[ 151  217 -518  -80   97  105  -69  197   39   74 -414 -192   48   16
   39 -159  -47  340  194   73 -366 -260 -102  312  335  357  -65 -133
 -393  260   16   14  -46  -75 -141  -90 -348  -84  256 -482 -265  -32
 -256 -184 -113 -218 -419 -437 -149  195] : (46)
[  94  251   -2  -61   99  103  -18  103  117 -171 -360  107 -396  284
  172  -71 -150  155  412 -186 -175 -126 -199 -131  364  288   25  -32
   43  540   66  178  262 -153  -49 -278   96   -3  327 -380 -125  354
 -387 -298 -135 -369 -269 -256 -155  453] : (72)
[ 101  193   95   76  193  128   85  -15  556  -79   53  198  -33  167
 -265  234  101 -224 -172   40  144   -7 -235 -269 -312  225   60 -265
   81   52    2 -111  298  159  193  -42  322   67  -90   83 -165  229
   70  106  103   69 -195 -407   95  112] : (75)
[-262  -81   65  293  -52 -117  -33 -121  -48   24  154 -219  285   95
   36  124  162 -527   -3 -276  281  103  102  266 -243 -225  263    3
  120 -147  -68   38 -162 -182    9  314   78   74 -171  303  169 -269
  170 -154  -30  183  120 -217 -175 -173] : (46)
[-113  419 -166 -233  177  149  -22   74  216   -3   34  -22 -196  -34
  101  409  168   43   37  134  -43   59 -325   45 -104  -97 -241   37
  155  100 -322  161  157 -290   -4 -145  105  113  215  -75 -133  187
 -162  135  -70  -69   85 -183  145   27] : (61)
[-136  289 -180 -293  147   33  -92  -89  284 -239  233  250   41  -12
  221  378  186 -116   12 -265   75   31 -399 -208 -503  -16  117   35
  368  -12  -47  -10  255  110  301   -4  188   46   -1  244  -17   48
  209  291 -123  225   73  -50  157 -186] : (72)
[ -94 -143  177  257  105  447  235  284   27  -14 -286 -105  167  -57
 -395  266   67 -454   79  -36  268  394   38  196  -32 -364   56 -202
  157 -132 -205  -84 -102 -171  149  235  224   58  -75  257   44  421
  -43 -310    7  -66  126  -40  -47 -421] : (76)
[ 105  -83 -303 -513   68  308  386  260    7   -8  258  525 -119 -101
   12  173   50 -164  175   38   67  331 -178 -607  182  189  614  -90
  116  -97 -629  157  -63  -17 -115  -82 -334 -206  489  195  146   41
  311 -168 -292   50  212  324  146  167] : (49)
[ 113  -79 -244   92  122 -479 -338  117 -262  -49    8 -310  531   93
  519 -253  306  171  478 -688 -446  -99   12  525    6 -156   15  161
    3 -256  191 -231 -251   58  316 -123 -268 -500 -144 -193  112 -216
 -112  -84 -253  -51 -536   18 -361 -262] : (76)
[ -75  -32  425  140 -331  -69  -11 -123  -70 -109  -29   13   17  145
 -286  175   47 -171 -180 -262  205  -27   73  214  105  225   -5 -385
  127  145 -272  185  -43 -231 -309  -87  136 -147  -64 -194  262  -55
  -53   23  -43 -161  -43  171 -177  336] : (70)
[ -58   -9   15 -146  -94   91 -130 -154  421 -235  305 -290  148 -119
 -321  455  157 -121 -488  164  602 -182   -1  -42 -303  382  268 -533
  -34    3   44   22 -218 -136 -227  125  233  318 -255  472  145 -428
  263  397  201  364   21   13  205   14] : (66)
[ 168 -106  119  300 -232 -188 -134 -196  -25 -314   -4  -93   29  133
  -39   74  218 -572  -26 -311  124  -30  159   37 -190  192  -66  139
  153 -222   50   12  -74 -189 -165  103  123  -14   14   38  300 -286
 -101  403  -26  130  -12   45   29  -17] : (72)
[-254 -184   43  347 -371 -156 -218 -429  -48 -227  130 -253  141   -6
   49  213  368 -712 -333  -66  110   16  410  264 -274  -51 -229   86
  262 -182   17  102  -90   33  -44  595  257  161  -79  385  217 -372
   24  211  398  284  -97  -12   93 -162] : (76)
[ 182 -200  -88  451  107  173   -7  278  263  124  -48  111 -169  424
 -147  -81   28 -231   93   45  178  -61   41 -304  227 -199  138  113
 -178  -32    8  -46 -388 -588 -332  -42  174  147  -53  -79  251  330
  157 -260 -106  237  293  -72   28   68] : (70)
[-246  140   27 -158  -71  -78 -206  -42  726 -219  258  -89 -118  257
  120  264  284  -23  136 -169  290 -462 -188 -466 -151  266   59 -275
   53  280  -99  108  -79 -166  -57 -164  330  247   -3  147   51  -20
  507  102 -109  309 -259 -217  138  176] : (52)
[-211 -175  -67    5 -342   60  -19  157  182 -254  -67 -573  157    0
   65  202  201  -21  221 -265  311   -5  155  437  115 -143  187 -327
 -118  -70 -172 -178 -384 -123 -160  170   42   74 -342  282  168 -317
  287 -156 -387  287  -89  -40 -229 -340] : (66)
[ 208 -217 -330   67  219  282   71  344  702  -15  -45  -34   50   50
 -241  -24  197 -297 -149  443  170 -123 -112 -407  -21   41  143 -103
 -409    7   65 -159 -347 -194  -56  -26   46  344  -16  166  184  181
   45    8  399  276   37 -221  215   22] : (72)
[-213  -63  -34    7 -336  -49 -276 -189   -3 -160  292 -341  119   55
   51  360  261 -163 -139 -273  302  -57   34  184 -109 -101  191 -222
  225  -78  -21  -10 -350 -277 -161  180  354  111 -225  288  306 -514
   45  109   -4  425   68  276   15  -55] : (52)
[  81  -78 -115   25 -127   -7   81   37  -56 -290 -405 -425 -108   -4
  133  -18  217 -420  202 -360 -154   26  164  501  118 -193   14   74
  -56 -103 -174   57 -103 -307 -249  153  -19    2  -80   91  271 -223
 -399    8  -74 -148 -142   96 -131 -107] : (66)
[-117  165   52    7  275  118  -36   31  592   80   73 -117  364 -147
 -174  333  242 -324 -485  236  368  -33   61  -81 -630  -40 -115  -85
  175 -225   32 -101  188   28  259  245  111  -12 -270  396  171  214
  285  306  288  325  -50 -196  236 -492] : (48)
[ 101  -46 -360 -243 -313  202   83   79  439 -278  -77   54 -271  196
  -14    1  131 -142   31  124   -9   -3  -89 -289  243  111  173 -179
 -384   52 -234  -64 -214   46 -263  -22   62   50  -11    3  153 -187
    2   34  -93  202   46  -28   38  211] : (66)
[-145 -224 -125  466  -62  282 -200   57  485    2   89  318  198  401
 -140  -11   18 -748 -240  -95   49  257  -94  -40 -312 -390   21  269
   66  118  335 -313    6   42  127  427  273  173 -368  115  -58  394
  492 -293   -8  528  353 -636  -78 -292] : (70)
[-215  294 -195   82 -211   42    7 -152  -65 -181 -132 -170   78  -23
   27  339  240 -178  279 -251   31   -2 -122  211 -279  -56 -122   -1
  206 -217 -202   -7  112   39  257  263  211   61   98   95 -151 -314
 -108  249 -218  107 -149 -213   -9 -330] : (70)
[ 176 -222   38   97  -60   32   55   88 -103   40 -141  210 -163  252
 -257 -143 -179  -25   -5   95   96 -391   86  -70   -5  480  215  -89
 -303  198 -335  215 -126 -403 -397  -60 -236  -27   76 -282  436  -91
  -86  -79   32 -294   67  234   -7  318] : (46)
[  59 -123 -344  225  -84  -17   55  134  127   19  122 -417  223  -68
   70   29   99  156 -146  -36  176  -15  386   52  454 -181  333 -228
    0 -246  180   -1 -422 -241 -244  339   43   31 -236  206  401 -415
  -79 -120   33  410   88  221 -190   -1] : (75)
[-167 -149  -17  213 -604  301    4   91  166 -191 -291 -252  -87  226
 -154  175   67 -449  310 -225   31    2  300  122 -185 -274 -139  297
  223 -102 -113   -4  207  -70  135  613  211   31 -262  250  154 -290
  -38  122 -186  227  -51   12    0 -449] : (70)
[ 138 -135  124  411 -405  188   75  -37  -83 -247   24  254 -260  296
 -268  215  -30 -281  -20  -12  128  348   18   52  221  -15  -47  -79
   44  -64 -125 -121  -86  -63 -205  113  326   91   10  -86   56   78
 -152   46 -178  123  282  -48 -113  189] : (49)
[-106  -71  -13  203  130    9  -97  237 -284   50 -263 -253  272   80
   57  -49   14   33  607 -331  -43  -85  -65  424  -78  -44    0   27
  -27   11  -76  -35 -179 -158  249  -10 -138 -170  114 -128    6   97
 -181 -365 -217 -268 -249 -162 -280 -304] : (49)
[  90  -13  299  163  113  234   71  196  253 -199 -423 -345  114  -26
 -391  117   56 -346 -187 -127  308   65   89  325  359   88   -1 -551
 -162  134  -39  -61 -313 -514 -425 -136  184   63  -30 -145  277  430
 -134 -149  -78 -137  -70 -118 -193   -3] : (52)
[ 168  432 -380 -325  523   25  -16  -15   46  112 -131  288   16  -25
  112   15   75  273 -129   -6 -301 -112 -496  -17 -142  241  131 -190
  -13  149  -96  -22  177   -8  136 -336  -25 -235  152 -372 -117  177
 -351 -125   97 -269 -198  -83   35  167] : (70)
[ 207  156 -660 -362  253  -10  105  348  329  172 -114   93  323   91
   94 -263  193  138  223  256 -275  -80 -387 -169  -79   18  291  -34
 -776 -198 -249 -239 -194  221  307 -280 -483 -235    4 -213  -51 -149
   -3   63  -18  -60 -232 -339  -17  -35] : (46)
[  85 -281 -302  203  203  -69 -233  -84   98  -43  -81  254  227  180
   27 -375   66 -439   58 -289 -178 -312  -79 -323 -327  288  133  116
  -49   80  304  100 -208  180   85  103  -57 -152  133  -49  195   19
   -7 -262  378   29  -90  -62   33   89] : (66)
[  95 -311 -258  128 -115 -116 -312 -235  305 -137  126  134  105  345
   -7 -279  130 -416 -136 -409 -230 -478  117 -155  -13  493  327 -120
  -85  254  317  -21 -163    5 -232  263   76  -26  -12   31  116 -260
  267 -169  161  291 -525 -194  -55  336] : (53)
[ 378  238 -549  176  294   12  105   23   65  -67 -302  116 -147   60
   81   24  220  -79  -74   42 -238  -12 -263   76 -201 -105  -24  152
 -156 -261  -19 -152   66  -64   -5  -61   44  143  -99 -150 -154  -22
 -216  230   46   17   70 -176  224  -64] : (75)
[ -52  207  -75   60   49  109 -115   -7  155  169   73   26   56  186
 -180  275  107   82 -184   41  255   28 -302   29 -162  -76  101 -317
 -112  -49  -78  -54 -190  -76  -81 -190  212  -17 -161   24 -142   76
  159  -14   -3  217  105 -162   94  123] : (61)
[ 168   65  190 -315   55  -12   37  -62  273 -295  297   85  -69   -1
 -285  279  -41   28 -226  -91  371 -232  -60 -136  183  893  433 -632
  -68  296 -246  169  -68 -387 -568 -256  -98   87  203  -27   93 -137
  371  219 -343  -83 -189  -70  -39  465] : (76)
[-169  199   70 -217  -74 -228   13  -25  383 -480   99  -27  -42  -31
  400  270  158  340  -11 -323  326 -185 -270  182  223  434  250 -643
   -4  426 -144 -170  -61    9 -241 -409   43  231   -3 -133  114  152
  467  -52 -452  164 -205 -251 -288  288] : (75)
[   4   42  -82  -27   77  -61  -94 -120  208  -23  -14  220  -34  234
  191 -170  -67   13 -218  -41 -229  -25 -167  179   60  244  173 -225
 -124  428  148 -140  171  312   37  -58   44 -154  -63 -222   26  185
 -262 -444  232  -81 -281 -361 -306  448] : (46)
[  20 -472 -156  260 -191  -49 -329   97   23  -51  384  115    5  585
 -144 -233  -83  138  325 -144   -5 -220 -234 -201  325    8  405 -249
 -453  330  192   61 -735 -190 -132 -143  256  177 -164 -126  125 -294
 -113 -451  165   14  148   40 -260  610] : (66)
[ 120 -301    3  148 -282  110  -39   27  210 -374   22  328 -153  160
  -73  120  119 -407 -271 -176  221  162 -210  -64   51  119  144 -185
   20  221  -53 -153 -259  -94 -432 -189  136  235 -110  -94  201  194
  368  -45  -90  302  407   40   50  272] : (61)
[-343   78 -159 -198  -87   36  -61  159  414   56  161  -23  335   74
  -21  155  179   66   -7 -189  300  -55 -309 -251 -145 -249  274 -342
  -47   72 -155  119 -282   27   85 -136   50  -32 -326   80  100 -126
  501 -134  -58  252  268   24  -18    2] : (52)
[ 148 -161  261  439 -163 -272 -114 -171 -238 -259  150 -115  137  174
  -43   77   49  -96  -96 -243  284   49  327  302  132  141   78 -215
  -13 -265   96  -82 -289 -146 -226  108  139 -106 -178   62  366 -161
  -54  184 -144   74    2  143 -251   20] : (48)
[ 397  219 -734 -205  371 -153  143   20  171 -100 -142  102    3 -134
  190  -18  453   78  -60   30 -312 -403 -360 -118 -189  266  237  -53
 -225 -224 -246 -183  -79 -229   22 -214 -102  159  109 -195   99 -355
 -208  363  124   24 -320   85  271   -1] : (53)
[ 143  459 -590   47  424  170  313  249  145  337  -74 -188  220 -228
    3  280  134  423  -74  450  184  134 -177   68 -247 -240  163  -73
 -128 -599 -182 -313    4   -3  319   86  -64  -60 -138  107  -48 -161
 -242  126  -89  271  151 -198   59 -513] : (66)
[-131   60  -91   44 -121  -29   56  246 -113  169 -206   62  153  228
   66  -58  106  372  422 -281  116 -105 -111 -175  162 -107  147 -284
 -106 -123 -441    3 -338  -22   47 -296  -67 -436  -67 -361  184   54
  275 -404 -430  -37   36  269 -141  -97] : (52)
[-237   -4    3 -102 -428  -30  -24  -87  -37 -259  269  102   47  110
   32  163   73   10  122 -103  167  256 -160 -139  301   46  143 -373
  -15  114 -243  113 -296  193  -14  -87  159  -75   99 -105  123 -261
  -62 -135 -109   23  238   75 -254  337] : (61)
[ 195 -203 -337  -49  131  306 -157  132  249   80  229 -250  115 -136
 -349  249  120  -69 -329  321  114    0   75  -94 -210  115   46 -137
   59 -152   98   47 -260  -95 -121  239   75   34 -164  333  -14 -294
  -46   36  359  246   93  157  331 -106] : (52)
[-255  -51  106  -36 -414  -10  -98 -353  267 -337  287  327 -125  239
  -99  225  216 -522 -303   47  225  -53  -74 -275   25  360   91 -329
  -55  282 -308   64 -139  -46 -245   86  309  267  170   -3  169  -87
  338   94   67  199   14 -156   35  357] : (49)
[  54   35 -146  102 -214  -70   54  -15 -126  101   10  -94   88  127
  -90   98  186  -40  170 -103  127  -33   37   35  -67  134  123 -150
 -171 -398 -382  -18 -253   13 -130  -19 -119 -289   64   -1   53 -364
  117   85 -269  144 -103   15   -1  -12] : (46)
[-403 -196  -34  293 -414   43  -68   47 -103  -88  254  -13  211  131
 -111  225   64  -41  438  -17   19  -67  286   23 -172 -101 -295  139
  183 -143 -355  201  -32   99  358  613   27   13   -2  132   18 -283
  258   12 -185   -6   26  -19 -104 -425] : (48)
[ 167  -17 -518  111  212   24  248  314  281  310 -434 -115  369   94
  -13 -463   42  -53 -117  152 -218  -28   81  326  249 -165  330 -123
 -787 -146  -36 -228 -221   57 -100   80 -518 -229 -259 -176   87   38
   23 -347   39    3 -206 -491 -324  -17] : (49)
[  68  104 -209 -121   98  -18  -56   49  216  -48 -506  -79   12   17
  151 -195  126  132 -289   43 -114 -142 -296  418  114  159   19 -405
 -408  400   28 -196 -128   95 -192 -401  -85  -77 -165 -419   86  250
 -279 -367  276 -145 -218 -205 -160  311] : (48)
[ -28 -261  161  199 -289  -53 -311  170  193  -72   27 -150  218  366
  -97  -61  204 -315  437 -470 -178  -86   53   22  -56  -59 -234   71
   32  -31    0  -24 -186   20  145   -8   84 -331  -63  -98   68   23
   96  -61 -140   39 -362  -82 -128  -37] : (75)
[ 247  241 -695 -320  134  354   32  211  207   48 -585 -643  231 -439
 -112  252  486 -167 -373  236  160  -16  -72  156 -261 -191   57 -130
 -125 -497 -138 -275 -326 -356 -139   10  -20  -17 -249  117  196 -407
 -191  330  134  382   41  322  510 -695] : (46)
[-148 -290   -6  -72 -414  217  -43 -110  101 -516  353  126 -208  -51
  -53  504  121 -436  -37 -122  260  155   61  -11 -212  216    7  -64
  348   38 -288   82  -47   37 -241  358  144  292  101  452   94 -145
  444  203 -213  326  252  123  175  -95] : (52)
[  -3 -199 -149  -33 -352  -34   26   38 -103 -159 -215 -303  -13  -86
  159   26  303 -232  177 -392 -206  -98  314  297  242  105   -4  -30
  225  -22 -296  121  -86 -147 -273  202 -168 -179  120   21  186 -304
    9 -122 -131   35 -405  258  -38    8] : (48)
[ 283  -22   21 -304  187  169   96  331  251  -53 -181  512   38  232
  -84 -246 -178  -45  162 -261 -188  119 -309 -365  151  276  359 -116
  -77  324  -28   -6  194  128   73 -399 -249 -451   87 -357   97  450
  -13 -277 -168 -308  -94  -14 -168  334] : (76)
[ -98  109   12 -374  178  223   -7  472  345   80  -14 -111  187   58
  -45  126  -89  118  447 -240   38 -160 -166  -18  -54  178  200  -49
   68  265 -282   58  137 -363   90 -127 -301 -218   96 -122   61  171
  262 -191 -543 -145 -213 -193 -163 -213] : (46)
[-292  162 -266 -184 -121   81   41 -124  268  100  -62  -16  160  -90
 -209  239  319 -358 -293  295    5 -325   35 -125 -568  -64 -214   10
 -133 -217 -509  337   72  -35  121  377  -41   78  -28  211  252 -309
   51  482  475   19  -37  143  383 -191] : (75)
[ 186 -172   95  388  329   41   28   67   99  174   96 -101  183  107
 -234   44   23 -465 -324  218   17  139  260  358 -287 -183   33  157
  -75 -248   66  -96   65 -226   54  379    6   16 -260  289  211  116
 -263   27  358  -43  -32 -216  -49 -173] : (46)
[  99  300 -224 -152  358  128  -95  235  234   56 -389 -219   86  -63
  -59  136  104   57  183  -48 -155 -412 -178  202 -523  115 -292  200
   -3  -51 -142   53  244 -354  157  -44 -159  -88   19 -145   56  110
 -218  323  -60 -210 -264  -96  192 -437] : (66)
[ 108 -129 -467  132 -281   21 -117 -108   33   15   92   58   27  159
   22  -14  135 -162 -301  112 -152   72  -16  266   32  118  138  -53
 -258  -12  -22 -231 -182  152 -251  189 -104   25 -143  -78 -133 -354
  156  -99    8  349  -11 -306  -18  179] : (46)
[  24  245 -173 -114  303   -1 -245  144  640  132  104   46   32  414
  115   19  127   33  173 -356  -19 -362 -309 -363 -289 -143  162   45
  -49  -26  156  -42  -23 -233   87 -202  218 -185 -181   79  139  221
  188   73 -151  320 -186 -151   61   -3] : (46)
[ 282  241   -7  -58  139  161 -149 -278   -8 -210  170  207 -184  -33
 -292  421  108 -394 -225   83   20   12 -146 -324 -371  526 -105   71
  494  -18   58  173  344 -192   59   99  348   94  379   60 -123 -161
 -412  536  249  -60  -99   44  419  122] : (48)
[ 272  113   63 -320  254  -35  -18   94  148 -269   24  122  -48 -115
  198  156   96  185 -165  -11  343   29 -338 -168  116  567  374 -434
   84  269    3 -240 -106 -142 -163 -627   -1  -46  194 -205  280  242
  -62  -57  -96   32  -55  136   -3  261] : (48)
[ 341 -205 -477  302   -1  -86 -108  -29  -66 -310   39  352 -306  267
  381  -65  239 -255  282 -306 -485  -47  -22   -4  -45   -7 -122  493
  128 -200   15 -216  -26  -42  -58  159   62   58  179  -53   50   85
  -13  101 -210  233  -94   -8   92  -76] : (70)
[ -38  445 -412  105  160  -86   69 -255  -48  215    6  -90  217    2
  141  120  218  -47 -220   68   67  135  -87   46 -254 -240  198  -64
  -14 -522  -27 -164  -26  141  252  211  209 -227 -113  112   95 -369
 -379   74  119  285   47 -126  -45 -224] : (66)
[ 110   30 -193  -24 -200   40 -178 -100  -95 -482 -238  259 -198  257
  252  -56  140 -530  174 -475 -384  240 -111  125  344    8  -89  182
   42  212  -12  -36  -19 -145 -253  -31   60  -21  250 -334  -65  229
   38  -14 -396  -62  -20 -190  -93  108] : (76)
[ -21  -98  299  -96  212  -53   64    4  127 -226 -247   82  224 -159
  -37   36  178 -498  -94 -416  217 -163  -16   36 -246  470  178 -300
  228  203 -168  102   74 -102 -111 -157 -170 -118  195   33  290  355
  304  -89   32 -184 -315   40    8  -10] : (48)
[  91 -276  190  235  121  221  283  437  528  -55  172   98  -10  124
 -395  208  127 -414  315   44  421  -90  -10 -532  -12  184  197 -105
   -2  -62 -382   58 -209 -482 -116  -60    9  290  244  193  205  280
  455   20 -210  116   68 -160   97  -15] : (61)
[-187  238  160   10  -54  276  235  -30  425  129 -196  -86  -22   85
 -537  337  116 -522 -279   32  407 -249   45 -126 -243   48  179 -257
    1  -14 -428  286  136 -589 -273  237  191  207  -56  211  203  -67
  186  259   40   68  -22 -106  183  -14] : (70)
[ 213    7 -260 -140  -66   13  143 -235   27 -321 -184  299 -206  -53
  217   71  278 -645 -186  -34 -337  249  -56  161 -369  219   24  242
  142  -46 -166 -129  517  472  123  218 -136  -10  113  198 -206  -55
  -54  210  187  -24 -321 -247  220   29] : (53)
